In the rows, 128 means zero.
Each row is followed by its class.
138  107  166  136  134  135  114  119  138  141  130  117  160  109  122  131  148  123  136  134  114  120  140  120  123  139  105  109  126  153  125  122  111  134  126  133  149  117  153  123  160  157  150  100  123  158  149  106 : Zof
110  186  151  164  116  129  146  145  116  118  143  160  142  150  129  123  69  140  147  161  157  155  172  107  159  144  135  109  144  170  111  171  125  136  126  94  94  109  144  105  174  171  104  127  121  102  167  179 : Sen
116  123  147  140  123  149  124  133  138  114  114  134  128  130  138  148  118  116  88  142  97  157  143  96  116  124  119  46  83  146  112  156  73  106  128  112  135  108  155  146  157  74  162  101  163  138  123  117 : Zof
109  128  148  132  117  124  124  140  124  155  150  147  152  101  156  128  97  118  113  155  140  167  130  90  136  128  156  127  127  117  119  137  143  131  160  104  126  130  121  138  155  129  175  114  117  155  180  153 : nel
123  132  168  140  127  119  141  114  148  134  160  140  150  96  135  129  104  114  117  135  148  153  123  116  123  128  146  85  151  112  113  129  116  114  176  117  141  134  134  114  151  115  167  144  129  163  147  140 : Zof
146  130  121  143  115  144  127  108  126  140  139  116  157  122  172  148  135  110  101  139  146  136  145  99  141  149  149  111  100  114  90  130  130  122  121  121  157  105  163  98  136  132  192  129  125  157  167  125 : Zof
125  117  144  133  124  139  135  123  141  156  126  132  154  110  127  135  107  119  123  134  106  165  130  115  130  130  139  94  105  142  140  121  125  129  96  131  128  101  139  128  179  130  167  101  145  151  142  119 : Zof
94  143  136  134  129  138  123  136  105  143  128  143  152  146  116  102  116  126  118  145  110  124  156  145  141  93  121  142  147  140  128  128  194  152  104  141  129  127  133  135  160  152  133  73  136  131  146  142 : Vulet
117  117  134  158  135  133  138  109  135  138  151  114  148  101  124  115  105  106  123  143  131  148  119  112  112  110  128  98  128  111  130  151  155  132  173  141  147  102  127  114  127  136  144  129  113  157  146  116 : tesam
109  159  137  117  122  120  133  141  136  139  153  141  160  118  136  124  109  70  108  144  124  151  141  130  120  122  98  120  127  128  92  146  125  129  147  114  147  135  147  139  119  136  132  122  146  115  157  131 : Bel
111  141  132  132  108  102  120  130  125  115  152  134  122  110  114  104  150  116  94  147  169  144  116  133  141  155  93  117  150  129  124  134  187  168  101  105  129  155  152  152  150  132  175  124  140  135  150  165 : Vulet
99  161  168  167  120  129  135  124  162  145  124  135  149  109  169  128  115  103  86  140  121  134  122  83  138  184  118  121  139  154  135  128  103  165  146  109  147  104  189  114  141  131  169  153  174  145  125  202 : Bel
157  127  124  130  121  137  137  110  126  115  167  139  141  113  127  114  109  102  103  127  132  120  122  102  126  127  105  102  137  111  124  134  149  109  156  138  126  128  109  104  129  178  118  124  100  146  160  139 : zuzu
127  116  141  158  118  166  130  93  153  109  109  127  145  124  115  136  111  115  130  148  110  190  142  89  94  120  115  103  121  123  129  133  93  141  140  128  171  89  131  138  145  93  146  100  147  104  107  104 : nel
121  143  131  112  99  121  133  112  99  112  142  128  148  119  109  116  155  106  121  120  131  124  132  140  124  120  90  129  135  116  138  119  121  153  151  111  130  119  153  125  152  128  135  106  113  128  104  122 : Sen
127  85  125  121  122  165  112  91  140  188  125  121  162  112  167  151  97  129  116  114  99  158  131  95  139  122  165  112  113  142  145  106  99  106  69  130  171  124  156  132  172  125  177  142  154  175  137  133 : zuzu
141  101  108  128  129  171  145  115  123  137  129  131  165  127  113  151  79  78  127  129  112  188  141  112  108  159  140  95  102  103  93  144  16  107  98  156  165  101  136  123  136  142  114  138  135  96  106  89 : Nobe
137  85  87  139  133  172  132  97  99  151  116  154  128  140  139  138  103  119  146  128  85  156  165  81  136  158  167  141  93  141  106  162  98  170  49  133  142  90  129  126  166  136  168  119  136  123  101  131 : nasef
99  105  126  137  125  133  139  117  143  135  138  139  132  107  108  103  123  112  154  119  125  162  136  123  101  133  116  130  171  129  132  144  115  133  164  122  140  114  127  142  161  117  156  101  130  148  127  140 : Vulet
114  150  119  151  105  146  126  113  107  127  142  161  152  120  113  110  126  124  133  153  120  181  158  96  144  129  125  102  122  142  116  153  102  140  127  90  158  115  154  131  162  125  154  139  141  118  135  124 : Sen
107  132  142  125  135  132  139  112  157  134  141  123  148  96  151  135  126  104  121  117  153  98  137  128  107  121  93  127  133  116  116  142  130  144  151  115  134  126  147  129  127  110  148  147  106  156  152  157 : Bel
116  128  145  156  131  126  128  114  135  139  132  121  153  120  116  107  105  103  108  136  132  130  122  126  116  136  141  118  158  123  108  157  139  177  156  108  115  130  127  113  146  179  149  138  126  154  126  171 : Fur
100  154  131  131  105  143  126  128  134  141  132  129  152  111  156  119  114  131  120  159  166  140  147  96  122  144  134  130  162  126  120  153  130  154  126  114  131  129  147  152  149  145  199  138  157  113  124  162 : Vulet
120  122  134  156  124  137  117  105  111  130  155  121  135  122  108  137  122  124  120  159  151  142  134  114  118  146  134  117  152  114  123  150  156  142  135  116  161  115  142  119  160  138  164  124  132  161  122  106 : Sen
123  126  127  119  133  105  99  101  115  128  154  113  124  111  124  154  130  123  105  151  129  139  150  105  100  104  104  99  130  137  95  156  134  154  139  91  154  103  139  86  110  151  175  132  152  162  135  134 : Zof
160  94  129  135  121  137  121  121  119  117  96  129  131  104  129  125  120  132  125  156  135  171  145  78  132  160  99  87  116  121  133  116  108  116  120  158  148  112  143  146  142  123  178  122  149  145  126  92 : rike
127  122  131  117  135  123  134  109  131  125  125  141  137  83  119  151  108  111  140  135  149  183  140  104  120  142  112  114  140  156  136  143  119  121  128  140  134  110  131  137  156  132  148  138  136  126  122  136 : Tiv
133  110  122  125  99  145  132  114  155  130  130  133  160  113  139  146  119  111  116  122  135  157  139  101  131  137  122  95  108  117  120  131  87  145  77  120  137  109  135  167  153  145  155  130  163  134  130  140 : rike
104  120  111  137  116  118  147  123  140  149  129  125  176  87  140  128  108  100  129  157  144  186  127  132  132  120  145  91  152  94  110  128  145  117  172  115  133  140  167  184  140  135  172  112  117  121  123  148 : Nobe
116  131  130  133  122  137  121  119  131  147  151  136  172  101  123  129  120  109  132  131  124  161  127  127  119  121  107  115  137  114  108  155  138  140  140  84  145  128  136  149  148  137  152  112  144  152  147  140 : tesam
199  151  163  128  132  149  127  140  111  112  152  143  152  97  118  125  147  123  153  140  123  124  140  117  132  130  14  96  133  153  140  116  131  114  32  128  130  121  167  124  193  154  145  110  154  129  138  84 : Zof
120  119  135  122  112  129  127  124  126  121  137  127  136  116  115  121  112  99  115  142  134  164  150  106  147  128  117  103  137  139  130  133  116  143  116  129  132  116  143  148  156  119  163  120  138  127  108  114 : Tiv
101  105  136  149  137  166  114  110  151  135  108  135  150  132  114  143  77  98  112  131  119  193  161  89  127  144  160  114  144  153  111  162  103  129  124  120  138  91  135  136  197  126  142  101  159  154  100  166 : Fur
124  81  121  133  126  151  131  112  150  144  125  148  148  85  120  123  123  107  134  167  98  196  149  100  166  118  176  76  107  113  120  146  63  116  75  162  170  98  132  140  144  122  215  127  151  111  91  71 : Tiv
109  129  142  131  127  126  133  144  136  114  123  132  127  131  123  139  78  120  97  161  131  168  162  119  139  127  78  70  124  146  113  145  86  142  119  118  108  114  154  177  148  131  118  141  154  89  114  148 : Nobe
143  102  115  121  98  168  125  109  148  134  115  131  155  106  140  99  114  98  127  143  135  173  119  87  109  130  106  68  100  121  141  118  93  129  128  134  152  142  146  150  150  103  175  134  142  128  135  115 : zuzu
90  129  147  94  144  134  124  107  123  160  170  168  155  120  153  148  138  103  104  146  117  158  130  126  130  116  156  126  126  109  100  153  113  122  129  116  155  113  130  115  163  134  175  108  154  154  91  103 : Sen
143  130  153  128  78  178  139  120  125  112  141  143  178  102  60  145  89  123  126  132  148  152  127  124  144  151  117  115  121  98  140  112  61  149  130  83  141  118  119  161  191  112  181  115  124  140  122  111 : Sen
142  129  129  144  102  145  131  114  118  123  131  121  155  117  117  149  113  108  126  140  141  182  144  83  146  132  132  97  104  153  119  141  104  132  116  120  138  105  142  147  190  114  171  122  136  128  138  136 : Sen
135  125  129  146  131  151  128  119  125  144  139  150  155  115  129  123  121  113  134  140  128  163  128  115  133  123  123  120  121  117  108  140  125  144  129  103  146  127  124  118  138  132  151  124  130  154  151  127 : tesam
171  150  119  116  85  163  149  98  91  72  145  128  129  132  119  128  143  127  127  105  153  117  110  88  116  139  111  78  77  140  125  119  52  135  155  133  149  117  128  124  162  108  102  134  124  116  103  95 : Sen
132  119  154  158  139  140  128  111  127  128  153  124  155  133  142  134  154  112  96  156  103  146  138  126  92  125  71  137  126  118  117  118  191  162  147  152  165  104  142  153  132  126  160  126  141  139  157  112 : Vulet
125  105  141  148  127  138  110  115  157  118  126  99  125  96  91  100  141  143  149  153  142  121  145  85  126  196  108  137  153  173  144  155  141  157  100  135  170  105  152  130  147  192  132  103  129  104  125  117 : nel
142  113  106  127  99  156  140  115  108  122  113  149  134  116  147  151  128  92  99  130  153  156  156  133  126  103  107  102  96  126  115  126  90  158  104  129  127  83  131  127  175  113  148  131  135  155  149  112 : Tiv
109  123  121  150  134  123  131  118  120  138  128  143  150  103  120  127  110  98  118  150  109  193  142  101  125  127  139  120  136  127  125  128  193  102  179  139  128  112  140  142  145  135  139  99  114  136  115  154 : Fur
155  142  171  123  129  131  137  136  119  93  175  143  163  120  121  118  103  135  118  156  131  133  141  92  149  127  93  96  150  134  134  114  151  125  125  123  128  133  126  93  138  150  131  137  124  155  137  173 : Sen
155  123  103  142  144  123  159  128  122  130  124  144  123  119  116  137  111  113  135  146  115  189  120  117  134  117  125  115  122  111  94  126  99  127  182  113  115  104  119  118  124  151  124  110  121  123  124  111 : Nobe
115  119  143  154  104  133  112  107  113  144  135  154  169  96  104  134  110  104  145  146  136  168  137  112  141  129  112  104  143  147  137  123  125  124  130  123  140  129  147  161  193  143  147  114  124  150  135  143 : nasef
95  129  151  109  102  146  147  108  174  116  109  154  162  96  95  127  109  118  103  124  145  175  148  89  148  144  127  73  102  102  110  144  53  148  149  107  110  115  133  147  156  155  115  81  126  113  107  124 : rike
156  80  120  114  107  131  121  116  134  136  127  102  149  119  137  121  125  127  126  130  107  159  146  95  142  115  135  81  106  135  118  109  102  99  144  139  143  119  135  141  140  130  144  130  103  142  148  110 : zuzu
144  102  125  163  129  106  140  115  143  115  107  121  117  88  84  114  130  108  116  133  136  162  131  133  128  156  116  118  178  125  115  147  121  172  137  96  132  131  133  153  139  127  154  149  106  148  130  136 : Bel
104  167  127  70  102  109  122  117  148  107  162  140  162  112  94  104  151  109  112  120  142  99  110  152  158  133  120  136  160  156  140  119  153  123  126  112  145  130  111  108  115  204  126  91  151  129  121  162 : Tiv
114  117  132  119  121  151  123  110  137  137  160  133  156  101  147  132  95  107  107  138  151  147  139  106  143  150  156  136  158  117  132  140  131  138  128  131  161  111  137  136  159  149  185  128  147  168  144  125 : Tiv
147  139  126  149  141  139  147  146  148  122  114  99  151  139  133  144  96  109  120  140  115  160  121  112  136  127  90  91  87  168  124  136  117  125  87  117  114  131  174  145  126  132  119  126  129  107  167  154 : Nobe
130  117  119  145  123  147  132  111  136  120  126  136  134  111  113  127  130  113  136  138  146  166  145  110  132  124  100  110  127  128  119  128  113  120  109  151  147  105  137  119  146  129  136  113  128  121  117  127 : Vulet
121  58  139  157  121  154  114  116  192  185  147  102  157  77  203  126  153  127  147  158  167  176  73  68  76  135  115  94  98  84  156  89  146  147  180  114  147  155  140  178  129  62  198  176  127  210  137  139 : nel
99  113  131  129  103  116  123  93  127  134  124  109  104  118  151  148  136  134  107  132  179  124  109  131  126  155  149  98  95  120  114  126  131  165  151  116  147  144  143  139  130  118  167  105  123  146  150  120 : tesam
93  105  131  155  97  139  127  121  154  136  117  115  153  129  126  136  110  105  122  145  98  203  125  96  117  134  126  85  104  122  171  119  101  150  108  128  115  108  150  132  155  117  129  84  148  134  130  155 : Sen
130  99  129  173  133  142  146  105  160  150  125  122  128  106  74  91  148  118  80  148  116  147  140  118  122  142  99  126  168  105  103  134  177  208  144  81  167  102  147  126  144  166  162  131  174  189  104  89 : rike
109  130  123  128  115  150  134  117  134  152  143  133  159  108  135  120  99  112  120  128  139  157  145  111  142  116  119  120  129  113  114  137  135  141  147  101  134  112  132  134  152  134  147  116  136  151  141  138 : tesam
95  121  130  131  115  121  135  119  138  152  125  134  124  90  116  139  94  116  123  106  168  181  100  129  142  133  156  123  98  126  139  127  97  142  144  138  123  131  136  147  177  93  151  139  125  138  160  158 : Vulet
113  126  132  146  118  144  151  149  155  135  165  176  137  82  149  128  124  96  126  160  132  183  90  103  99  138  152  120  134  96  133  130  128  100  197  141  147  127  109  160  137  106  191  109  162  140  152  146 : Vulet
101  99  138  135  137  105  134  137  136  131  129  144  129  107  131  135  100  104  115  156  99  164  138  137  128  133  148  81  120  147  115  169  119  130  108  130  133  116  160  133  139  121  151  127  142  128  129  165 : nasef
158  111  128  116  130  147  120  110  137  118  117  142  133  114  152  140  121  109  117  142  138  161  123  105  128  124  98  106  99  131  151  116  117  125  86  147  129  122  146  126  140  129  145  130  113  122  143  124 : zuzu
98  128  132  136  109  120  126  138  114  161  121  126  139  143  120  132  109  87  119  144  138  152  124  128  122  137  123  124  130  115  122  116  152  129  131  107  107  158  150  121  139  102  143  107  122  148  113  144 : nasef
163  103  106  148  106  154  148  121  112  117  133  148  117  98  108  159  151  131  156  144  159  178  102  97  97  168  117  91  113  86  122  103  76  138  105  104  124  153  133  180  154  107  122  135  104  114  93  80 : Nobe
164  115  130  168  115  165  137  105  143  137  120  127  146  117  152  146  110  126  152  137  151  173  122  86  142  148  147  94  87  134  101  120  99  136  114  141  161  113  143  148  173  117  136  121  147  109  117  133 : nel
99  122  131  142  136  154  118  106  130  141  124  162  148  100  120  99  99  107  121  147  133  216  138  84  128  155  147  135  138  101  123  139  146  166  160  104  144  149  153  156  162  93  173  140  129  134  116  139 : Fur
149  84  110  145  127  137  138  107  110  126  150  137  123  104  111  118  125  112  132  134  132  157  135  107  139  104  139  84  128  104  91  130  157  116  173  149  157  133  88  145  147  113  144  96  123  159  125  109 : tesam
140  126  115  115  114  162  144  127  127  150  140  151  159  118  144  119  49  132  144  155  144  177  141  103  127  109  191  104  113  105  119  129  101  121  155  124  136  105  122  119  141  135  137  169  107  125  143  115 : zuzu
162  115  116  132  114  146  131  116  130  121  144  126  134  94  141  130  135  123  133  143  139  135  145  86  144  121  117  120  130  125  115  145  100  137  82  111  140  104  131  135  141  154  169  129  121  115  105  120 : nel
109  118  141  140  128  146  102  79  137  144  104  111  159  73  111  131  119  142  130  110  136  160  114  84  123  144  136  91  120  132  161  142  90  134  127  109  149  124  171  129  186  101  186  123  121  173  126  124 : Zof
141  126  124  111  112  136  125  143  140  138  117  129  157  117  112  125  119  126  137  123  126  167  156  93  167  119  136  105  108  141  104  139  88  120  73  106  132  115  144  139  169  123  160  126  160  133  139  126 : rike
120  109  130  211  125  121  134  126  153  155  125  117  120  117  131  147  117  95  150  157  123  150  146  129  117  121  108  79  117  131  104  159  120  142  98  139  136  83  155  146  160  104  162  149  146  126  138  135 : Bel
138  111  158  158  115  167  106  130  109  135  126  201  191  81  130  94  107  156  169  165  96  185  122  114  144  119  127  66  134  84  138  104  75  154  124  114  172  129  139  102  166  118  157  121  178  174  142  160 : tesam
143  118  140  130  111  147  126  122  136  129  120  123  146  135  113  112  116  128  138  151  144  151  146  116  146  153  129  75  104  149  112  107  110  126  100  130  157  109  157  108  160  120  155  115  139  138  118  100 : Zof
138  140  139  146  122  133  124  120  114  129  153  123  152  112  117  142  121  122  123  162  134  145  160  95  130  118  105  119  152  129  114  144  158  152  120  110  131  97  136  123  151  156  169  137  138  142  126  119 : Tiv
125  136  126  109  117  139  146  122  145  119  145  122  156  124  130  135  121  123  118  150  164  136  123  138  125  127  129  108  136  111  100  112  140  129  167  108  145  117  142  136  145  144  142  105  130  144  140  122 : Nobe
108  133  129  126  115  137  139  110  137  148  153  160  148  119  118  135  105  100  132  152  128  179  144  93  147  133  153  126  129  134  95  131  118  115  172  101  147  112  126  121  151  136  163  104  138  139  116  125 : nasef
118  123  137  119  106  128  125  113  118  135  118  126  131  109  118  149  109  111  105  137  140  165  126  87  134  128  150  93  106  157  127  140  75  138  109  113  123  135  141  145  167  111  156  143  131  132  108  125 : nasef
125  105  128  122  124  143  130  105  139  142  137  140  160  117  140  127  89  105  125  141  118  159  133  113  154  150  130  92  89  134  107  135  77  130  115  139  152  103  156  106  134  156  139  127  137  136  113  135 : nasef
101  125  138  144  100  171  132  123  129  175  169  142  155  128  199  147  119  99  120  131  134  109  117  100  113  148  144  149  105  116  133  108  141  150  115  116  155  174  170  167  153  111  166  124  153  156  172  138 : nasef
121  130  124  139  133  119  139  118  108  146  146  139  162  93  107  125  116  99  138  138  129  158  135  124  133  118  144  126  141  131  115  133  163  115  171  128  148  131  139  127  124  138  149  135  101  142  126  130 : Tiv
147  155  141  113  118  131  126  143  119  107  148  148  172  134  119  127  99  111  157  144  141  165  136  102  131  129  102  113  123  121  116  126  145  107  145  107  132  99  149  143  153  115  157  97  134  140  132  130 : rike
128  113  136  118  121  130  130  133  126  130  118  117  115  96  135  148  128  129  105  127  118  112  149  110  138  114  97  103  105  139  131  126  109  155  81  127  123  109  151  148  161  109  145  125  139  145  126  128 : Bel
127  155  112  134  127  140  151  143  150  124  128  135  130  160  184  107  75  116  135  171  151  180  161  78  159  135  170  115  111  183  101  152  127  146  149  122  129  91  146  118  117  129  168  159  154  104  145  156 : Tiv
104  95  140  144  106  138  106  98  129  138  132  114  146  124  111  136  125  109  115  142  114  145  157  80  136  121  135  92  118  148  121  141  100  146  122  140  148  102  135  146  177  120  164  123  140  142  107  130 : nasef
93  110  76  88  121  130  100  105  107  99  131  88  101  140  95  137  124  120  114  140  122  135  163  79  73  145  100  114  119  175  108  183  110  186  116  88  163  115  149  178  107  126  154  128  160  87  83  137 : Nobe
124  117  153  128  123  127  121  115  137  123  131  146  164  92  116  165  126  114  120  142  150  167  126  166  146  148  123  108  119  74  125  129  128  160  72  143  129  126  154  169  163  115  148  136  129  100  98  127 : Tiv
154  109  130  147  132  168  109  107  130  139  137  157  134  114  136  132  102  136  115  157  111  155  138  81  160  136  148  110  117  144  140  144  101  140  61  134  153  100  134  138  169  169  167  151  144  129  127  112 : zuzu
114  151  119  117  109  130  123  107  121  119  103  134  144  104  155  146  144  99  128  140  127  155  145  97  96  111  101  90  101  148  143  152  60  108  99  140  133  78  151  134  148  103  162  136  118  111  131  97 : Bel
86  121  107  121  160  122  87  147  107  152  130  114  146  106  142  136  111  123  147  140  143  130  105  140  115  145  103  144  91  104  143  154  155  108  176  116  135  113  197  126  129  98  163  110  97  172  184  142 : Nobe
134  127  127  162  119  126  130  113  135  124  157  141  126  136  97  119  148  112  104  150  140  116  134  124  123  132  114  89  136  143  99  132  156  136  141  101  140  105  108  103  125  164  130  136  124  165  116  134 : Zof
130  150  138  122  115  139  148  113  125  115  162  151  171  117  121  124  106  80  111  142  152  136  153  125  143  116  124  118  160  123  98  137  137  119  166  137  143  120  111  132  136  162  153  120  121  124  125  126 : Tiv
155  105  123  142  113  145  135  131  138  117  123  127  163  108  124  131  99  116  153  143  130  200  145  114  130  123  124  99  129  115  117  134  120  131  138  126  138  87  122  154  164  100  156  126  139  133  144  141 : tesam
159  110  119  155  121  141  119  114  142  115  145  117  93  112  77  125  195  118  132  143  173  134  101  105  138  129  156  134  130  151  112  147  118  192  84  91  156  126  118  123  149  158  127  134  118  147  112  72 : tesam
133  117  124  140  90  138  131  104  134  125  131  131  143  104  110  135  122  84  117  142  126  179  143  99  138  133  101  72  126  100  103  138  62  117  116  128  139  116  143  124  161  123  164  109  159  111  97  109 : nasef
